Here is a tiny trained network, its code and every weight. The questions are about switching its units off for an input and a class, where a switched-off unit gives its printed mean instead of its output.

import numpy as np


def w(rows, s, z=0):
    codes = np.array(rows[::2]) - 128.0
    scale = np.full(codes.shape[1], s)
    scale[-1] = z or s
    return codes * scale


def f(y):
    return y / 2 * (1 + np.tanh(0.7978845608 * (y + 0.044715 * y**3)))


def log_softmax(a):
    a = a - a.max(-1, keepdims=True)
    return a - np.log(np.exp(a).sum(-1, keepdims=True))


def net(x, mask):
    res = np.array(x, float).reshape(1, 3) / 4 @ E
    y = f(res @ A[0][:, :-1].T + A[0][:, -1])
    res = res + np.where(mask, y, B[0][:, -1]) @ B[0][:, :-1]
    return log_softmax(res[-1] @ U[:, :-1].T + U[:, -1])


A, B = {}, {}
E = w([
[207,65,50,89,49,222,152],'x0',
[171,120,218,130,2,51,236],'x1',
[107,82,208,14,58,128,11],'x2',
],0.0073)
A[0] = w([
[189,111,165,121,71,32,188,90],'n0',
[196,58,78,109,73,220,133,118],'n1',
[109,208,67,254,179,156,251,111],'n2',
[177,48,45,71,71,206,144,98],'n3',
[124,142,196,188,171,69,85,110],'n4',
[51,172,213,132,197,75,103,123],'n5',
[134,147,192,70,84,138,40,103],'n6',
[66,81,101,115,202,203,93,130],'n7',
[127,161,209,107,106,162,130,249],'n8',
[159,127,224,161,68,116,177,99],'n9',
[48,195,144,128,144,38,105,108],'n10',
[112,130,88,140,193,181,34,105],'n11',
[44,56,190,58,100,144,78,110],'n12',
[165,85,180,149,47,50,169,115],'n13',
[91,135,99,167,149,204,30,132],'n14',
[93,63,165,62,102,125,56,129],'n15',
[211,123,109,160,64,216,102,123],'n16',
[40,186,176,145,180,70,110,108],'n17',
[115,143,192,122,78,128,187,110],'n18',
[91,173,202,167,161,40,87,106],'n19',
[116,128,46,95,192,165,36,113],'n20',
[76,117,210,49,105,149,65,110],'n21',
[42,127,196,153,156,43,125,120],'n22',
[163,110,174,85,69,63,199,125],'n23',
],0.0066,0.012)
B[0] = w([
[47,107,89,1,140,110,241,165],'n0',
[99,93,88,179,50,196,123,174],'n1',
[209,67,216,103,202,177,217,206],'n2',
[74,46,76,150,99,185,112,170],'n3',
[94,64,84,145,90,173,141,149],'n4',
[81,105,107,174,55,202,123,174],'n5',
[161,40,160,111,223,181,202,164],'n6',
[73,179,125,63,135,51,126,163],'n7',
[165,193,149,186,117,72,18,246],'n8',
[59,148,94,62,155,97,202,161],'n9',
[65,39,80,156,67,183,159,156],'n10',
[59,178,108,16,140,84,172,159],'n11',
[183,70,180,119,192,139,226,172],'n12',
[78,177,95,43,163,71,151,178],'n13',
[90,189,113,108,152,87,123,164],'n14',
[172,90,172,127,190,151,131,177],'n15',
[95,92,98,152,86,164,107,158],'n16',
[96,63,97,120,86,181,121,162],'n17',
[103,140,97,97,142,103,152,150],'n18',
[103,79,111,135,79,162,149,163],'n19',
[65,178,137,66,119,63,155,167],'n20',
[168,90,180,138,200,181,211,173],'n21',
[86,110,82,144,80,173,111,167],'n22',
[89,157,114,67,112,59,136,179],'n23',
],0.0077,0.012)
U = w([
[80,220,105,34,117,44,140,73],'0',
[102,70,75,190,2,219,107,83],'1',
[240,83,226,136,237,179,190,75],'2',
[204,246,179,220,92,65,41,253],'3',
],0.0086,0.0058)

Each question gives the input, the list of numbers given to net, and the class t.
The units are the neurons (one row each of A and B). Each row of codes is followed by its name. A weight is (code - 128) times the scale printed after its matrix; where a second scale follows, it is the last column's (A, B and U).
mask holds one flag per neuron, in row order. A switched-off neuron (its flag False) gives its mean, the last column of its row in B, instead of its output. The means were averaged over made-up inputs and are rounded, as every weight is.
A unit's drop is (log p(t) with every unit on - log p(t) with that unit switched off) / (log p(t) with every unit on - log p(t) with every unit switched off).
most important unit: the unit with the biggest drop
top k neurons: the k neurons with the biggest drops, biggest first
drop of u: that unit's drop, to one decimal
input [-6,-5,3], class 1: most important unit	n5
input [3,-4,4], class 0: top 2 neurons	[n2, n20]
input [-4,5,6], class 2: top 4 neurons	[n21, n6, n12, n15]
input [1,-3,3], class 3: top 2 neurons	[n2, n0]
input [0,-6,7], class 2: top 2 neurons	[n21, n12]
input [0,7,8], class 2: top 3 neurons	[n6, n21, n12]
input [5,-5,3], class 0: top 4 neurons	[n20, n7, n11, n14]
input [-1,3,3], class 3: top 2 neurons	[n2, n8]
input [-5,0,4], class 1: top 2 neurons	[n2, n5]
input [-6,3,5], class 1: drop of n1	0.0
input [-1,-3,4], class 2: drop of n23	0.4
input [2,3,4], class 2: drop of n12	0.2
input [-7,-5,-5], class 1: drop of n5	0.1
input [2,5,-5], class 0: top neuron	[n21]
